Below is a small trained network, with its code and all its weights. Each question gives an input and a class and asks what happens when units are switched off, that is, made to give their printed mean instead of their output.

import numpy as np


def w(rows, s, z=0):
    codes = np.array(rows[::2]) - 128.0
    scale = np.full(codes.shape[1], s)
    scale[-1] = z or s
    return codes * scale


def f(y):
    return y / 2 * (1 + np.tanh(0.7978845608 * (y + 0.044715 * y**3)))


def log_softmax(a):
    a = a - a.max(-1, keepdims=True)
    return a - np.log(np.exp(a).sum(-1, keepdims=True))


def net(x, mask):
    res = np.array(x, float).reshape(1, 4) / 4 @ E
    y = f(res @ A[0][:, :-1].T + A[0][:, -1])
    res = res + np.where(mask, y, B[0][:, -1]) @ B[0][:, :-1]
    return log_softmax(res[-1] @ U[:, :-1].T + U[:, -1])


A, B = {}, {}
E = w([
[192,221,76,146,143,191,139,154,72,59],'x0',
[56,240,154,95,79,255,225,110,139,140],'x1',
[55,111,68,204,69,108,187,189,219,106],'x2',
[240,152,34,158,93,117,147,105,120,220],'x3',
],0.0084)
A[0] = w([
[77,23,138,82,151,24,116,94,162,178,145],'N0',
[133,202,50,186,71,150,178,237,103,103,253],'N1',
[81,27,173,189,141,9,159,179,180,65,185],'N2',
[115,120,45,236,71,128,192,191,248,141,184],'N3',
[255,114,102,125,200,57,25,155,63,74,154],'N4',
[62,42,113,194,117,41,26,149,176,114,164],'N5',
[56,100,229,47,134,88,145,28,149,171,213],'N6',
[177,172,52,182,64,201,176,161,157,175,192],'N7',
[51,114,189,113,82,205,171,146,146,116,139],'N8',
],0.0056,0.0042)
B[0] = w([
[64,112,134,105,33,120,124,217,86,181,209],'N0',
[178,148,231,122,182,120,137,40,88,164,222],'N1',
[98,141,161,62,72,55,148,173,58,186,217],'N2',
[156,153,182,152,186,58,156,57,103,154,221],'N3',
[215,55,126,185,144,2,54,88,163,70,254],'N4',
[90,161,133,181,81,133,191,211,97,225,211],'N5',
[93,135,241,54,91,182,173,152,119,136,235],'N6',
[202,142,116,216,209,54,84,55,97,153,212],'N7',
[144,138,193,172,173,196,87,146,176,89,204],'N8',
],0.0076,0.0085)
U = w([
[100,143,177,91,86,86,205,171,30,255,175],'0',
[120,73,102,102,91,158,146,136,160,103,60],'1',
[144,75,76,198,90,85,102,184,145,154,117],'2',
[72,154,3,154,78,127,186,187,198,100,2],'3',
[48,122,188,106,128,230,170,198,209,59,115],'4',
[187,120,148,203,226,73,119,44,139,75,156],'5',
],0.0078,0.0058)

Each question gives the input, the list of numbers given to net, and the class t.
The units are the neurons (one row each of A and B). Each row of codes is followed by its name. A weight is (code - 128) times the scale printed after its matrix; where a second scale follows, it is the last column's (A, B and U).
mask holds one flag per neuron, in row order. A switched-off neuron (its flag False) gives its mean, the last column of its row in B, instead of its output. The means were averaged over made-up inputs and are rounded, as every weight is.
A unit's drop is (log p(t) with every unit on - log p(t) with that unit switched off) / (log p(t) with every unit on - log p(t) with every unit switched off).
The circuit of an input: a set's keep is (log p(t) with only the set's units on - log p(t) with every unit switched off) / (log p(t) with every unit on - log p(t) with every unit switched off). Starting from all 9 units, units are removed one at a time, each time the one whose removal leaves the highest keep (on an exact tie, the one counted first), for as long as the keep stays at least 0.8.
circuit, biggest first: the units of the circuit, biggest drop first
k most important neurons: the k neurons with the biggest drops, biggest first
drop of u: that unit's drop, to one decimal
input [2,-1,-2,-6], class 4: circuit, biggest first	N7, N3, N1
input [4,5,-3,3], class 5: most important neuron	N7
input [3,4,-3,-2], class 4: 2 most important neurons	N4, N3
input [2,-4,5,-1], class 0: 2 most important neurons	N2, N5
input [7,-7,4,-6], class 2: 4 most important neurons	N4, N5, N6, N2
input [0,-1,0,0], class 2: 4 most important neurons	N6, N1, N3, N2
input [-2,-6,0,1], class 0: 2 most important neurons	N2, N5
input [-3,-6,-5,5], class 2: 2 most important neurons	N4, N0
input [5,-6,4,-7], class 0: 2 most important neurons	N2, N5
input [3,-6,5,-5], class 0: drop of N2	0.2
input [4,6,4,-5], class 5: drop of N1	0.2
input [-2,-4,-1,4], class 2: drop of N5	0.0
